(in the rows, 128 means zero)
Each row is followed by its class.
[98,132,148,110,128,117,74,147,164,131,170,139,105,164,112,183,139,160,125,151,22,110,141,145,141,205,46,128,164,96,132,151,137,116,163,159,112,150,91,131,91,159,115,111]  kozuk
[99,117,161,101,110,104,88,134,167,157,132,143,85,148,117,145,155,155,120,134,74,101,115,146,147,164,73,130,162,122,133,132,137,113,142,133,103,172,95,123,113,162,109,124]  tuv
[130,143,120,129,110,118,123,177,156,158,152,136,91,152,139,155,125,127,158,134,88,113,170,197,127,128,129,99,135,126,115,117,135,131,131,96,102,150,105,77,96,70,167,129]  vibo
[89,114,155,109,114,109,66,122,138,189,119,149,115,148,114,135,150,139,122,132,89,119,143,156,159,168,72,125,183,128,119,150,148,106,158,148,105,153,97,123,118,141,96,138]  vibo
[119,128,117,135,107,118,124,142,137,169,156,144,77,151,136,130,128,164,149,117,92,120,179,199,137,138,96,106,135,128,121,125,145,136,126,104,112,151,95,89,111,68,161,144]  vibo
[106,119,132,147,102,127,98,127,132,169,145,137,63,160,151,142,125,160,144,145,108,111,213,179,134,104,128,120,130,160,120,127,135,110,126,109,113,164,113,108,150,97,172,146]  mek
[125,130,130,123,130,119,132,160,155,172,145,127,90,138,141,144,127,142,128,130,106,149,175,183,132,97,114,124,118,166,136,122,119,121,105,120,119,138,142,97,137,101,162,115]  mek
[82,113,146,104,105,113,86,117,128,163,150,153,93,158,122,132,141,140,105,149,69,92,144,126,162,174,70,117,175,134,125,122,127,112,140,139,124,159,100,105,120,169,113,136]  ziteb
[81,132,142,109,114,109,51,128,171,166,117,155,105,152,120,142,143,144,118,151,68,101,146,147,118,157,82,127,211,134,118,121,144,103,140,138,112,166,89,132,107,148,107,111]  livuf
[94,101,147,109,113,118,107,130,143,144,141,134,102,141,103,132,141,159,113,142,97,108,130,123,152,144,77,138,164,138,137,130,124,124,140,139,104,159,110,118,134,177,90,137]  mek
[118,137,117,141,102,126,117,143,150,174,157,148,68,168,150,135,133,136,154,143,90,121,192,213,137,105,119,104,123,135,116,129,146,128,120,116,103,125,103,96,132,79,158,120]  gad
[101,145,103,150,58,114,122,126,102,144,143,126,121,154,114,101,119,110,160,99,122,160,217,207,86,100,116,102,189,126,115,107,166,118,101,112,105,158,103,118,131,67,152,111]  vibo
[105,125,155,106,122,114,87,143,156,167,126,154,109,171,121,139,140,144,111,144,85,99,128,127,160,174,87,122,177,145,126,131,125,119,137,137,109,157,116,130,106,176,97,142]  kozuk
[82,112,149,111,113,124,85,129,142,158,125,148,94,151,122,117,142,155,119,139,75,91,134,126,143,167,91,127,178,150,134,157,141,106,135,130,114,179,105,128,129,166,80,135]  Nedi
[159,89,140,68,167,120,95,174,137,153,115,114,126,133,107,122,156,166,91,122,92,74,98,116,148,167,79,130,176,140,131,100,119,92,175,139,143,155,111,102,146,134,109,147]  vibo
[110,161,119,140,123,112,123,166,152,157,138,132,70,143,153,157,123,141,150,143,74,98,183,198,106,131,107,104,150,127,116,108,119,124,116,115,111,171,112,77,109,66,171,117]  pap
[97,110,165,109,110,101,95,136,152,146,137,164,92,141,104,163,141,164,123,130,78,104,121,141,156,186,84,131,156,128,140,140,135,115,144,149,110,143,105,142,111,165,89,135]  gad
[109,146,118,145,121,130,136,146,162,158,153,136,65,133,145,127,120,159,160,118,68,112,173,199,116,116,99,98,135,132,134,131,130,135,112,117,106,162,108,73,121,78,168,132]  gad
[92,128,126,100,131,119,96,144,152,120,120,148,97,161,121,120,144,158,120,150,65,91,108,138,140,175,95,112,212,116,126,109,131,116,142,145,105,176,104,117,126,152,86,135]  Nedi
[94,131,152,93,118,103,102,154,147,143,136,162,69,144,107,149,143,115,119,156,52,114,123,149,148,168,96,128,187,148,138,107,128,127,132,169,103,139,101,115,114,145,91,138]  ziteb
[113,109,146,89,124,110,73,136,155,135,122,143,127,144,96,136,150,154,117,131,78,131,129,147,146,148,64,118,190,138,122,110,139,112,154,137,102,151,91,133,125,157,101,133]  vibo
[98,128,125,89,123,117,102,132,149,112,132,152,64,160,130,130,129,148,133,118,14,56,130,160,125,175,78,124,210,119,136,139,109,134,150,155,107,193,93,108,86,134,66,128]  gek
[122,149,134,131,106,101,124,159,162,165,153,137,60,167,136,154,136,124,150,145,90,117,167,183,132,124,117,105,134,126,107,100,141,129,102,107,94,152,107,85,120,92,164,129]  kozuk
[133,134,112,139,122,141,98,116,143,180,134,146,108,147,139,115,129,147,130,128,111,146,204,194,135,102,93,110,138,172,111,112,119,115,124,94,116,128,108,99,145,83,166,134]  nub
[121,134,144,117,127,131,80,143,169,139,152,155,102,177,121,136,144,161,114,163,64,76,125,162,151,167,79,119,174,123,130,111,116,97,141,148,108,174,105,118,96,148,124,141]  kozuk
[125,118,127,142,88,123,110,127,125,167,152,112,104,154,119,118,141,157,150,121,116,155,193,203,152,103,87,107,141,132,123,116,148,116,128,104,116,133,111,82,150,87,152,117]  mek
[81,101,163,96,126,90,87,158,162,145,111,125,77,132,119,106,152,150,136,137,81,113,66,134,173,163,83,129,170,130,151,103,157,136,117,173,119,132,102,125,106,203,104,132]  ziteb
[78,113,149,99,118,105,90,118,157,130,132,146,106,124,108,157,132,146,125,136,46,127,134,153,127,167,74,133,177,110,141,148,142,106,168,164,96,143,99,146,107,147,79,122]  gad
[119,138,118,147,107,114,116,139,141,178,142,144,76,150,141,132,131,142,149,122,97,119,201,194,131,122,109,99,148,134,113,133,138,129,125,111,117,145,100,99,143,76,168,143]  Nedi
[138,119,109,119,136,130,108,130,139,156,140,138,78,143,144,119,128,163,139,123,76,129,191,172,134,108,101,103,149,140,118,140,129,127,135,105,106,158,99,90,140,77,135,144]  gek
[122,142,128,140,133,114,104,139,133,158,146,133,84,134,146,165,128,129,147,121,108,145,211,189,124,116,88,122,122,172,114,150,137,123,104,143,106,141,106,96,157,81,181,146]  pap
[72,107,127,87,115,89,104,138,137,133,128,150,79,142,135,160,140,155,118,127,83,80,112,108,147,174,114,133,171,143,123,107,120,127,129,138,104,190,121,119,103,160,93,136]  gek
[103,132,125,150,135,138,95,73,129,168,141,135,86,124,151,114,130,157,135,119,94,149,213,189,141,84,58,113,128,159,112,131,133,121,127,104,123,142,92,112,155,62,167,142]  nub
[91,131,135,124,129,127,79,117,168,142,145,148,85,126,124,133,132,141,117,155,55,110,146,144,135,158,104,123,173,137,135,128,122,94,132,131,88,162,107,100,111,147,116,132]  nub
[115,136,122,126,99,119,123,151,140,153,152,127,76,168,130,145,131,166,150,129,102,138,179,201,140,110,98,104,136,148,128,98,130,135,114,110,105,140,105,78,121,92,156,127]  mek
[100,102,154,104,87,90,91,138,141,158,141,151,128,120,87,159,140,108,122,115,73,123,131,153,151,146,90,132,170,109,124,146,151,144,165,149,81,130,101,130,131,128,82,121]  vibo
[137,142,138,130,102,113,121,168,165,173,135,121,88,152,134,99,148,143,156,108,111,107,165,193,131,101,92,105,159,141,108,95,139,124,107,104,120,160,105,88,131,83,191,129]  tuv
[98,111,162,93,144,102,92,120,170,142,128,121,91,129,126,148,143,140,104,131,58,114,114,126,150,146,77,135,174,148,140,121,124,128,149,150,114,166,110,124,134,166,88,113]  mek
[122,139,114,145,109,119,99,144,153,175,147,143,77,159,146,148,119,133,152,126,83,133,186,198,115,117,108,109,130,130,122,112,142,146,116,123,116,160,109,107,135,86,162,122]  livuf
[126,143,112,130,126,135,107,151,144,179,131,141,75,169,156,129,140,146,151,125,94,123,177,168,130,139,121,100,150,151,117,120,132,145,121,102,122,170,107,87,133,95,156,130]  gek
[95,122,148,108,112,111,91,124,149,151,140,141,92,127,125,156,151,138,121,137,70,92,151,140,117,158,77,132,171,137,126,141,135,114,148,141,110,185,98,117,131,142,123,131]  tuv
[90,103,125,84,128,105,84,154,130,160,148,134,104,161,127,129,147,121,90,143,66,91,129,120,164,149,75,133,156,108,123,124,142,112,153,145,102,143,107,106,121,147,119,130]  pap
[110,128,144,122,127,115,93,123,158,173,132,159,79,127,131,147,142,119,119,134,64,101,146,156,141,160,104,130,166,145,147,150,134,120,143,134,104,177,105,114,153,135,112,150]  nub
[107,117,151,105,130,128,93,130,164,150,134,155,80,156,131,127,140,160,112,138,53,77,115,170,146,175,92,119,175,130,144,117,121,110,146,156,120,152,114,113,109,151,90,122]  gad
[89,116,154,90,123,101,58,138,167,186,124,184,105,184,139,111,135,110,92,181,58,117,114,162,172,154,123,133,179,125,124,132,154,114,131,156,109,100,99,148,99,168,98,97]  ziteb
[88,131,108,129,104,103,125,122,135,165,141,130,98,116,144,142,123,130,152,133,90,176,185,192,128,111,103,114,138,143,124,127,151,130,117,128,105,131,115,97,139,82,161,121]  ziteb
[77,111,147,99,118,99,71,133,163,134,122,138,91,133,110,176,138,152,132,151,58,122,144,150,132,147,72,135,180,136,127,95,141,102,172,147,110,177,103,144,129,138,112,144]  livuf
[104,137,121,152,98,122,125,113,141,143,161,146,83,151,122,144,125,153,150,120,82,164,203,230,145,110,90,121,135,138,133,140,136,103,133,134,105,121,114,126,141,66,148,112]  gad
[130,138,138,129,126,103,85,169,197,143,147,133,100,156,118,160,131,171,115,144,51,92,127,197,136,172,84,124,203,141,155,99,112,105,153,148,136,164,103,132,95,125,111,82]  livuf
[99,119,163,120,125,127,68,117,160,165,149,146,116,149,113,140,147,146,106,147,80,105,145,154,164,148,68,118,181,128,116,120,123,99,162,139,103,162,91,121,119,135,116,133]  vibo
[125,136,110,126,112,114,143,128,144,155,138,141,80,144,145,122,124,137,150,129,112,118,183,194,120,88,126,105,134,172,116,117,130,117,95,111,108,141,112,80,142,94,156,140]  gad
[89,117,152,108,107,98,91,112,137,164,108,159,131,126,125,154,137,129,119,150,96,86,138,116,125,176,115,149,176,146,103,157,139,110,144,139,116,156,128,141,118,149,87,127]  kozuk
[97,116,148,105,104,109,85,138,144,170,146,151,75,155,125,147,142,120,101,137,63,97,153,131,130,168,110,132,167,141,136,134,133,103,138,139,102,184,116,121,128,160,111,123]  tuv
[108,129,154,95,118,107,75,143,152,167,131,149,94,145,115,165,155,147,107,149,74,105,133,132,121,170,90,125,163,137,127,124,132,100,154,144,102,182,107,117,125,136,120,125]  tuv
[94,134,102,140,99,98,146,123,110,145,150,89,49,134,135,129,131,182,167,123,98,114,168,177,130,122,90,86,130,135,113,79,129,117,93,102,126,173,102,43,126,91,143,123]  Nedi
[120,131,119,143,77,104,110,147,142,158,151,136,69,156,135,138,139,140,165,112,104,114,197,225,122,99,98,106,141,117,107,115,152,136,116,106,99,147,90,89,136,62,189,121]  tuv
[112,140,121,155,90,119,97,141,129,174,144,153,82,176,143,114,131,133,159,119,94,121,188,216,126,120,113,101,144,121,124,120,160,134,115,136,122,139,105,123,129,81,166,117]  gad
[105,122,154,100,137,106,94,141,168,160,133,150,88,126,119,137,137,164,107,126,57,104,111,134,142,162,85,125,173,151,151,121,117,136,130,169,103,176,121,110,112,154,101,142]  mek
[98,109,150,100,120,102,88,125,142,152,117,151,121,121,86,147,149,179,123,130,92,123,106,121,143,173,59,118,169,116,132,117,132,112,133,142,102,178,93,120,117,187,92,156]  vibo
[176,130,125,154,105,124,137,164,184,151,170,127,112,154,129,147,130,154,151,121,120,98,167,239,124,124,100,109,122,146,135,142,123,142,124,111,136,112,89,91,140,105,184,109]  Nedi
[110,108,155,106,96,98,77,120,144,177,127,147,108,155,113,106,129,133,107,137,71,88,147,149,150,163,106,105,200,99,109,123,143,106,187,138,99,123,102,118,104,108,77,124]  gad
[109,132,132,145,119,138,105,142,153,171,156,135,67,161,156,134,131,138,142,133,84,122,198,195,140,120,81,107,125,147,118,131,136,133,116,95,102,169,105,81,136,91,169,134]  pap
[124,151,105,134,121,124,118,160,149,156,177,131,113,154,139,144,144,167,139,141,113,139,146,179,136,146,106,77,129,130,123,77,144,140,100,113,119,146,112,57,107,101,197,123]  vibo
[127,128,147,135,105,102,120,123,174,151,168,143,59,146,128,180,139,137,146,141,97,145,171,208,147,112,104,128,111,145,123,125,131,138,103,131,89,128,98,97,148,118,145,119]  mek
[117,122,154,134,113,128,38,137,191,163,104,145,110,131,128,106,155,136,138,141,88,122,162,186,119,139,83,96,219,136,130,130,154,96,140,118,99,179,95,115,139,136,152,127]  ziteb
[90,117,141,107,123,122,54,124,154,174,148,156,74,161,126,132,148,143,110,152,46,119,147,146,168,183,83,129,176,119,123,122,145,108,152,147,87,145,91,117,124,142,98,135]  nub
[104,125,116,158,94,130,118,127,149,204,159,133,61,156,140,121,122,126,155,126,91,141,198,193,143,92,94,99,112,117,118,121,141,136,110,80,99,179,116,62,152,94,163,139]  livuf
[141,134,134,137,117,119,139,144,179,160,153,138,90,128,144,123,114,154,144,127,84,85,163,204,108,109,107,112,142,142,129,117,113,165,128,130,120,150,113,83,118,84,167,133]  mek
[74,110,101,151,118,122,93,119,156,188,141,98,74,138,170,110,133,141,152,91,87,177,195,220,149,127,59,123,153,136,127,133,160,147,113,118,107,135,114,103,153,103,151,83]  nub
[111,158,109,123,132,140,145,170,153,159,152,130,95,144,151,133,127,136,161,116,64,110,164,199,124,122,89,117,145,144,129,148,121,152,101,141,124,133,117,81,104,101,154,108]  vibo
[115,126,125,139,83,122,105,134,132,195,142,140,64,170,148,99,134,144,143,106,93,108,194,191,122,114,104,94,143,132,120,103,151,133,110,82,120,183,96,87,130,92,179,134]  tuv
[98,95,130,101,113,125,55,114,143,181,124,147,100,156,131,104,148,146,117,135,57,101,153,123,146,140,91,127,173,113,123,157,150,117,166,134,103,167,95,139,133,155,94,123]  gek
[125,155,102,121,125,135,148,160,127,161,185,134,74,168,151,148,132,151,139,134,66,100,180,188,116,137,92,97,125,147,132,92,125,149,104,129,150,155,102,71,121,95,185,125]  vibo
[123,141,127,159,123,132,105,122,158,164,160,134,108,131,154,138,120,148,146,157,93,126,193,207,122,118,107,108,114,132,111,143,141,123,133,110,110,134,105,77,125,66,186,124]  pap
[134,139,139,136,128,118,119,121,150,162,155,154,68,143,144,145,139,157,146,116,84,126,180,195,149,117,95,107,131,137,120,128,127,135,114,119,128,147,99,98,137,78,164,138]  gek
[124,138,106,151,98,122,133,161,151,167,161,147,72,149,126,154,109,140,163,130,69,131,196,212,113,108,102,107,134,128,141,138,139,163,119,111,107,152,92,91,136,90,149,138]  livuf
[78,107,134,100,125,109,89,143,163,166,130,141,87,131,126,141,131,147,103,143,65,111,124,133,148,148,95,129,158,127,136,103,124,121,143,119,92,153,112,121,110,152,103,121]  nub
[129,149,109,135,118,121,120,138,168,161,151,132,92,173,147,149,122,148,140,143,88,130,169,197,114,123,94,98,129,134,121,103,123,141,125,112,99,171,108,99,116,95,162,122]  kozuk
[106,136,123,134,96,121,112,132,143,191,143,129,76,165,142,130,130,161,148,119,87,121,194,197,119,118,86,93,137,138,128,113,141,114,127,103,119,168,96,95,129,93,164,123]  gad
[115,140,130,144,117,137,107,146,158,155,164,170,80,163,155,152,118,165,132,140,68,109,188,177,136,141,116,103,135,125,118,132,133,139,115,96,104,158,122,116,106,79,165,132]  kozuk
[123,101,152,99,92,120,70,137,154,144,133,153,112,149,104,124,140,159,110,133,70,79,141,137,117,162,92,122,176,132,132,130,134,107,158,123,107,168,99,129,111,165,111,127]  tuv
[143,115,118,126,72,116,105,172,133,177,157,147,63,184,131,131,137,121,140,112,84,107,212,206,128,129,116,113,141,127,118,117,146,132,146,100,109,138,107,108,131,71,168,121]  tuv
[105,120,157,104,109,110,80,141,147,183,127,156,94,174,117,135,142,96,104,143,67,104,144,128,164,159,106,122,186,117,106,131,135,124,149,125,84,152,118,120,128,136,74,123]  kozuk
[102,121,127,99,124,133,91,129,166,154,128,152,94,180,125,119,124,125,112,138,36,91,149,144,135,140,64,123,199,99,129,141,119,122,156,122,107,182,98,122,132,168,81,127]  livuf
[166,146,111,137,117,125,142,165,156,174,139,128,84,164,151,129,132,138,156,122,109,107,178,207,127,107,118,100,133,145,125,130,126,142,129,98,121,154,98,76,147,83,185,141]  tuv
[102,143,127,167,112,124,111,95,130,158,152,127,95,138,152,105,121,128,150,111,100,136,209,203,138,116,70,101,145,141,120,153,145,131,123,113,117,155,104,85,119,73,171,146]  pap
[117,135,121,133,118,123,119,148,150,172,139,143,67,140,146,140,122,131,146,134,83,138,165,175,131,119,117,99,126,132,130,119,131,143,113,109,95,166,108,82,139,93,160,139]  ziteb
[98,113,151,108,120,117,79,113,153,159,134,141,118,160,114,133,148,166,109,157,87,121,134,114,154,164,65,128,157,134,130,141,144,99,160,129,109,167,104,149,116,174,104,145]  kozuk
[88,126,148,100,119,93,96,139,172,127,143,116,95,157,104,154,154,137,121,157,76,127,104,127,163,145,75,118,174,105,119,91,141,108,148,138,76,163,103,112,128,159,112,126]  kozuk
[119,150,129,156,120,116,112,140,139,165,144,147,86,136,143,131,129,167,152,129,106,125,196,181,138,142,94,105,142,159,116,134,136,124,98,113,120,156,107,87,120,88,178,152]  pap
